Below are the code and all the weights of a small trained network. Each question names an input and a class and asks about switching units off, where a switched-off unit gives its printed mean instead of its output.

import numpy as np


def w(rows, s, z=0):
    codes = np.array(rows[::2]) - 128.0
    scale = np.full(codes.shape[1], s)
    scale[-1] = z or s
    return codes * scale


def f(y):
    return y / 2 * (1 + np.tanh(0.7978845608 * (y + 0.044715 * y**3)))


def log_softmax(a):
    a = a - a.max(-1, keepdims=True)
    return a - np.log(np.exp(a).sum(-1, keepdims=True))


def net(x, mask):
    res = np.array(x, float).reshape(1, 6) / 4 @ E
    y = f(res @ A[0][:, :-1].T + A[0][:, -1])
    res = res + np.where(mask, y, B[0][:, -1]) @ B[0][:, :-1]
    return log_softmax(res[-1] @ U[:, :-1].T + U[:, -1])


A, B = {}, {}
E = w([
[248,125,2,161],'x0',
[128,131,132,125],'x1',
[107,201,42,235],'x2',
[92,207,89,51],'x3',
[132,128,133,126],'x4',
[126,128,129,127],'x5',
],0.0086)
A[0] = w([
[129,171,159,207,3],'neuron 0',
[181,89,170,74,165],'neuron 1',
[194,133,58,113,153],'neuron 2',
[160,98,157,139,178],'neuron 3',
[128,27,128,60,128],'neuron 4',
[116,172,72,25,212],'neuron 5',
[42,97,174,117,12],'neuron 6',
[152,63,169,213,98],'neuron 7',
[86,175,133,240,147],'neuron 8',
[2,164,173,169,183],'neuron 9',
[151,71,135,170,35],'neuron 10',
],0.0093,0.0025)
B[0] = w([
[142,165,75,106,152],'neuron 0',
[119,185,153,74,198],'neuron 1',
[116,18,150,102,245],'neuron 2',
[112,168,127,164,155],'neuron 3',
[156,188,103,115,200],'neuron 4',
[40,139,152,159,229],'neuron 5',
[150,113,108,92,200],'neuron 6',
[5,170,83,118,187],'neuron 7',
[181,171,143,77,229],'neuron 8',
[153,51,131,86,255],'neuron 9',
[103,99,63,171,149],'neuron 10',
],0.011,0.0065)
U = w([
[148,37,135,91,65],'0',
[114,144,150,138,206],'1',
[4,164,139,170,68],'2',
[140,133,189,165,236],'3',
[140,137,168,145,193],'4',
[197,218,121,99,61],'5',
[182,158,249,242,2],'6',
],0.012,0.0083)

Each question gives the input, the list of numbers given to net, and the class t.
The units are the neurons (one row each of A and B). Each row of codes is followed by its name. A weight is (code - 128) times the scale printed after its matrix; where a second scale follows, it is the last column's (A, B and U).
mask holds one flag per neuron, in row order. A switched-off neuron (its flag False) gives its mean, the last column of its row in B, instead of its output. The means were averaged over made-up inputs and are rounded, as every weight is.
A unit's drop is (log p(t) with every unit on - log p(t) with that unit switched off) / (log p(t) with every unit on - log p(t) with every unit switched off).
The circuit of an input: a set's keep is (log p(t) with only the set's units on - log p(t) with every unit switched off) / (log p(t) with every unit on - log p(t) with every unit switched off). Starting from all 11 units, units are removed one at a time, each time the one whose removal leaves the highest keep (on an exact tie, the one counted first), for as long as the keep stays at least 0.8.
circuit, biggest first: the units of the circuit, biggest drop first
most important unit: the unit with the biggest drop
top k neurons: the k neurons with the biggest drops, biggest first
drop of u: that unit's drop, to one decimal
input [1,-2,4,8,7,6], class 2: circuit, biggest first -> (neuron 5)
input [1,-2,-7,-1,-5,-4], class 5: circuit, biggest first -> (neuron 4; neuron 2)
input [-7,-5,-1,7,7,-4], class 0: top 3 neurons -> (neuron 9; neuron 6; neuron 7)
input [1,5,-8,5,1,-2], class 5: top 3 neurons -> (neuron 4; neuron 1; neuron 2)
input [3,3,6,-5,-2,-1], class 5: top 2 neurons -> (neuron 8; neuron 5)
input [3,2,-6,-6,4,-4], class 2: circuit, biggest first -> (neuron 7; neuron 9)
input [6,2,-4,-5,-8,3], class 1: top 3 neurons -> (neuron 9; neuron 7; neuron 3)
input [1,7,-8,-5,-6,-2], class 5: circuit, biggest first -> (neuron 4; neuron 1)
input [5,3,7,-7,1,-3], class 2: top 2 neurons -> (neuron 7; neuron 9)
input [6,-8,-6,7,5,-8], class 3: top 3 neurons -> (neuron 5; neuron 9; neuron 7)
input [-6,4,-3,-1,1,2], class 0: top 3 neurons -> (neuron 9; neuron 6; neuron 5)
input [-5,5,7,-3,1,-6], class 5: top 3 neurons -> (neuron 8; neuron 2; neuron 0)
input [4,4,-1,7,-4,4], class 2: top 3 neurons -> (neuron 5; neuron 9; neuron 8)
input [-6,3,1,-8,4,-8], class 2: most important unit -> neuron 7
input [7,-5,-8,1,6,3], class 5: top 3 neurons -> (neuron 4; neuron 1; neuron 9)
input [-6,0,0,-1,-5,1], class 0: top 3 neurons -> (neuron 9; neuron 6; neuron 5)
input [-6,-2,-1,0,-4,-5], class 0: top 2 neurons -> (neuron 9; neuron 6)
input [3,-1,-4,5,3,-5], class 2: top 4 neurons -> (neuron 5; neuron 9; neuron 8; neuron 6)
input [-7,3,8,7,-6,-2], class 5: top 2 neurons -> (neuron 8; neuron 2)
input [-7,-6,3,-7,0,3], class 0: circuit, biggest first -> (neuron 9)
input [0,4,3,-8,0,-7], class 2: drop of neuron 7 -> 0.9
input [-7,0,3,-6,4,3], class 0: drop of neuron 6 -> 0.2
input [-8,-4,2,-4,5,7], class 0: drop of neuron 6 -> 0.1
input [-7,6,3,7,0,3], class 0: drop of neuron 9 -> 1.1
